Below is a small trained network, with its code and all its weights. Each question gives an input and a target symbol and asks what happens when units are switched off, that is, made to give their printed mean instead of their output.

import numpy as np


def w(rows, s, z=0):
    codes = np.array(rows[::2]) - 128.0
    scale = np.full(codes.shape[1], s)
    scale[-1] = z or s
    return codes * scale


def norm(h):
    return h / np.sqrt((h * h).mean(-1, keepdims=True) + 1e-5)


def f(y):
    return np.maximum(y, 0)


def softmax(a):
    e = np.exp(a - a.max(-1, keepdims=True))
    return e / e.sum(-1, keepdims=True)


def log_softmax(a):
    a = a - a.max(-1, keepdims=True)
    return a - np.log(np.exp(a).sum(-1, keepdims=True))


def net(x, mask):
    ids = ['ΔΠΣΩαβγελμξτψ'.index(c) for c in x.split()]
    T = len(ids)
    res = E[ids] + P[:T]
    r = norm(res)
    for j in range(2):
        rows = slice(3 * j, 3 * j + 3)
        q, k, v = (r @ M[0][rows].T for M in (Q, K, V))
        z = softmax(np.where(np.tri(T) > 0, q @ k.T / 3**0.5, -1e9)) @ v
        o = O[0][rows]
        res = res + np.where(mask[j], z, o[:, -1]) @ o[:, :-1]
    y = f(norm(res) @ A[0][:, :-1].T + A[0][:, -1])
    res = res + np.where(mask[2:26], y, B[0][:, -1]) @ B[0][:, :-1]
    return log_softmax(norm(res)[-1] @ U[:, :-1].T + U[:, -1])


Q, K, V, O, A, B = {}, {}, {}, {}, {}, {}
E = w([
[89,162,115,2,133,161,191,72],'Δ',
[84,207,156,100,172,168,154,138],'Π',
[108,97,151,131,96,114,193,156],'Σ',
[73,95,188,72,113,142,67,98],'Ω',
[111,110,156,157,56,143,136,164],'α',
[70,97,155,113,111,152,185,23],'β',
[122,108,170,190,67,127,99,172],'γ',
[164,110,77,81,106,146,102,146],'ε',
[106,117,82,126,99,162,110,146],'λ',
[197,150,171,117,102,107,150,107],'μ',
[126,137,86,179,102,143,131,109],'ξ',
[188,71,164,164,178,113,121,102],'τ',
[121,119,84,136,147,93,117,169],'ψ',
],0.0088)
P = w([
[104,42,110,39,84,73,152,2],'0',
[96,80,100,96,55,78,143,50],'1',
[99,115,101,127,61,98,137,86],'2',
[122,132,108,143,77,131,145,120],'3',
[140,163,107,151,91,160,137,159],'4',
[155,178,105,153,104,190,150,179],'5',
[182,191,101,156,140,220,147,206],'6',
],0.0032)
Q[0] = w([
[178,39,128,159,72,121,135,245],'H0',
[213,153,233,117,173,200,176,83],'H0',
[136,226,87,156,44,203,209,110],'H0',
[32,163,229,18,199,161,109,104],'H1',
[145,146,80,143,77,189,209,232],'H1',
[167,153,173,143,193,198,179,35],'H1',
],0.011)
K[0] = w([
[134,151,97,148,139,198,4,176],'H0',
[194,166,226,117,80,158,153,121],'H0',
[159,176,79,156,137,149,222,226],'H0',
[59,160,162,48,89,174,64,87],'H1',
[192,180,144,171,128,192,83,184],'H1',
[86,66,185,93,140,182,170,166],'H1',
],0.012)
V[0] = w([
[203,157,124,116,123,2,230,202],'H0',
[55,62,235,133,177,136,181,128],'H0',
[24,58,22,163,199,105,172,224],'H0',
[81,135,78,98,75,186,237,180],'H1',
[124,146,60,216,207,88,236,94],'H1',
[207,163,190,76,110,39,212,149],'H1',
],0.0078)
O[0] = w([
[121,137,122,109,133,3,69,140,108],'H0',
[206,172,156,135,174,156,79,142,123],'H0',
[64,101,196,123,72,122,23,80,104],'H0',
[148,60,185,103,135,87,185,61,254],'H1',
[174,131,86,95,19,68,124,122,94],'H1',
[123,93,170,59,82,133,134,217,97],'H1',
],0.0056,0.0058)
A[0] = w([
[139,107,52,122,216,121,118,115,98],'N0',
[154,126,84,169,99,147,124,37,73],'N1',
[112,227,187,95,165,82,21,108,75],'N2',
[194,122,101,157,171,104,2,132,40],'N3',
[72,88,109,119,156,133,172,171,85],'N4',
[116,126,214,111,195,119,93,107,112],'N5',
[148,149,132,130,173,156,171,103,56],'N6',
[65,159,105,185,148,124,150,174,164],'N7',
[172,84,123,151,40,106,120,118,81],'N8',
[174,93,158,144,137,102,126,127,55],'N9',
[246,117,163,90,79,103,83,157,125],'N10',
[122,170,144,186,196,189,79,123,1],'N11',
[74,113,146,157,107,35,187,130,107],'N12',
[108,153,144,90,112,197,115,142,169],'N13',
[185,172,214,133,142,91,127,142,137],'N14',
[87,250,72,115,32,185,107,117,26],'N15',
[125,93,58,118,128,145,139,114,155],'N16',
[44,162,93,142,86,49,91,159,12],'N17',
[46,123,83,125,119,162,112,214,85],'N18',
[186,144,51,126,209,24,173,172,104],'N19',
[135,113,145,61,195,146,125,128,60],'N20',
[119,156,195,124,103,147,159,141,89],'N21',
[63,157,47,171,65,140,164,150,116],'N22',
[207,83,127,143,152,158,136,157,140],'N23',
],0.0069,0.0029)
B[0] = w([
[133,152,113,125,123,130,67,171,163],'N0',
[130,80,171,167,90,167,152,149,210],'N1',
[128,154,122,107,65,143,209,32,169],'N2',
[168,53,166,211,152,66,56,127,146],'N3',
[159,123,121,107,118,149,119,94,181],'N4',
[147,177,117,174,134,117,154,172,240],'N5',
[93,109,105,140,125,124,74,152,253],'N6',
[119,131,95,85,128,181,138,101,184],'N7',
[110,163,74,146,108,112,139,135,206],'N8',
[143,137,115,129,152,85,116,116,147],'N9',
[120,152,65,113,129,197,109,83,170],'N10',
[92,195,77,104,131,199,135,127,188],'N11',
[148,148,116,117,146,144,60,157,237],'N12',
[107,121,140,159,134,111,164,115,220],'N13',
[133,113,182,155,181,98,130,114,231],'N14',
[118,172,68,61,177,83,151,186,156],'N15',
[150,157,137,135,150,159,104,141,187],'N16',
[5,135,172,71,115,135,100,123,171],'N17',
[108,79,198,115,160,113,121,156,154],'N18',
[155,154,231,97,64,163,174,140,199],'N19',
[116,85,91,167,125,91,136,127,209],'N20',
[158,112,98,128,146,88,87,143,236],'N21',
[195,115,108,158,104,79,132,155,206],'N22',
[80,168,138,115,130,93,114,107,217],'N23',
],0.015,0.0035)
U = w([
[132,65,73,56,153,111,199,76,128],'Δ',
[111,116,143,186,204,50,130,155,199],'Π',
[153,190,148,136,127,113,186,5,53],'Σ',
[79,202,81,135,170,218,131,140,175],'Ω',
[90,132,67,56,125,96,161,241,2],'α',
[104,48,190,182,99,207,166,84,99],'β',
[186,51,90,85,151,188,54,139,152],'γ',
[177,152,75,76,150,100,88,76,69],'ε',
[177,114,60,180,36,133,142,176,149],'λ',
[178,184,210,76,101,146,189,173,179],'μ',
[32,131,144,102,59,93,66,103,155],'ξ',
[190,163,189,157,134,145,14,113,89],'τ',
[83,51,200,74,148,157,117,200,88],'ψ',
],0.011,0.003)

Each question gives the input, a string of symbols that net reads in full, and the target symbol t.
The units are the heads (3 rows each of Q, K, V and O) and the neurons (one row each of A and B). Each row of codes is followed by its name. A weight is (code - 128) times the scale printed after its matrix; where a second scale follows, it is the last column's (O, A, B and U).
mask holds one flag per unit, heads first, then neurons. A switched-off unit (its flag False) gives its mean, the last column of its rows in O or B, instead of its output. The means were averaged over made-up inputs and are rounded, as every weight is.
A unit's drop is (log p(t) with every unit on - log p(t) with that unit switched off) / (log p(t) with every unit on - log p(t) with every unit switched off).
The circuit of an input: a set's keep is (log p(t) with only the set's units on - log p(t) with every unit switched off) / (log p(t) with every unit on - log p(t) with every unit switched off). Starting from the 12 units with the biggest drops (on a tie, the unit counted first), units are removed one at a time, each time the one whose removal leaves the highest keep (on an exact tie, the one counted first), for as long as the keep stays at least 0.8.
circuit, biggest first: the units of the circuit, biggest drop first
unit that matters most: the unit with the biggest drop
k most important neurons: the k neurons with the biggest drops, biggest first
which heads matter: for each layer, one digit per head in row order, 1 if its drop is at least 0.15 and else 0, layers parted by /
drop when u is switched off: that unit's drop, to one decimal
input Π ξ Σ, target λ: which heads matter	01
input Δ α Ω α γ, target Ω: circuit, biggest first	H1; N11
input Π Δ Π Δ α, target Π: circuit, biggest first	H1; N19
input μ Π Π α λ Σ, target β: circuit, biggest first	H0
input β ψ μ Π, target μ: which heads matter	10
input ε Π Σ Δ, target Σ: 2 most important neurons	N2; N5
input Π Π α γ α α, target Ω: circuit, biggest first	H1; N7
input α α Π ξ Π τ, target τ: which heads matter	01
input ξ Π Π ξ τ Ω Σ, target α: circuit, biggest first	H1; N15
input ξ Ω Π Π τ μ τ, target μ: circuit, biggest first	H0; N19
input β Δ Π Π Ω, target Ω: which heads matter	00
input ξ β Π ψ Ω λ, target ξ: which heads matter	10
input ε Π λ Π α, target β: which heads matter	11
input ε α α ξ μ β, target μ: which heads matter	10
input ψ Π γ α, target Ω: which heads matter	01
input α Ω ξ τ Ω λ, target α: which heads matter	01
input Π ψ Π ξ Π ψ Δ, target Δ: unit that matters most	H1
input β μ Ω λ β, target Ω: 3 most important neurons	N7; N0; N6
input Π Π Σ, target ε: drop when H1 is switched off	0.4
input Π ξ Π, target Π: drop when H1 is switched off	0.7
input Π Σ Π Π τ λ Π, target Σ: drop when N13 is switched off	0.0
input ξ τ Π γ, target α: drop when H1 is switched off	0.9
input Π Δ ξ Π ψ Π γ, target ξ: most important neuron	N17
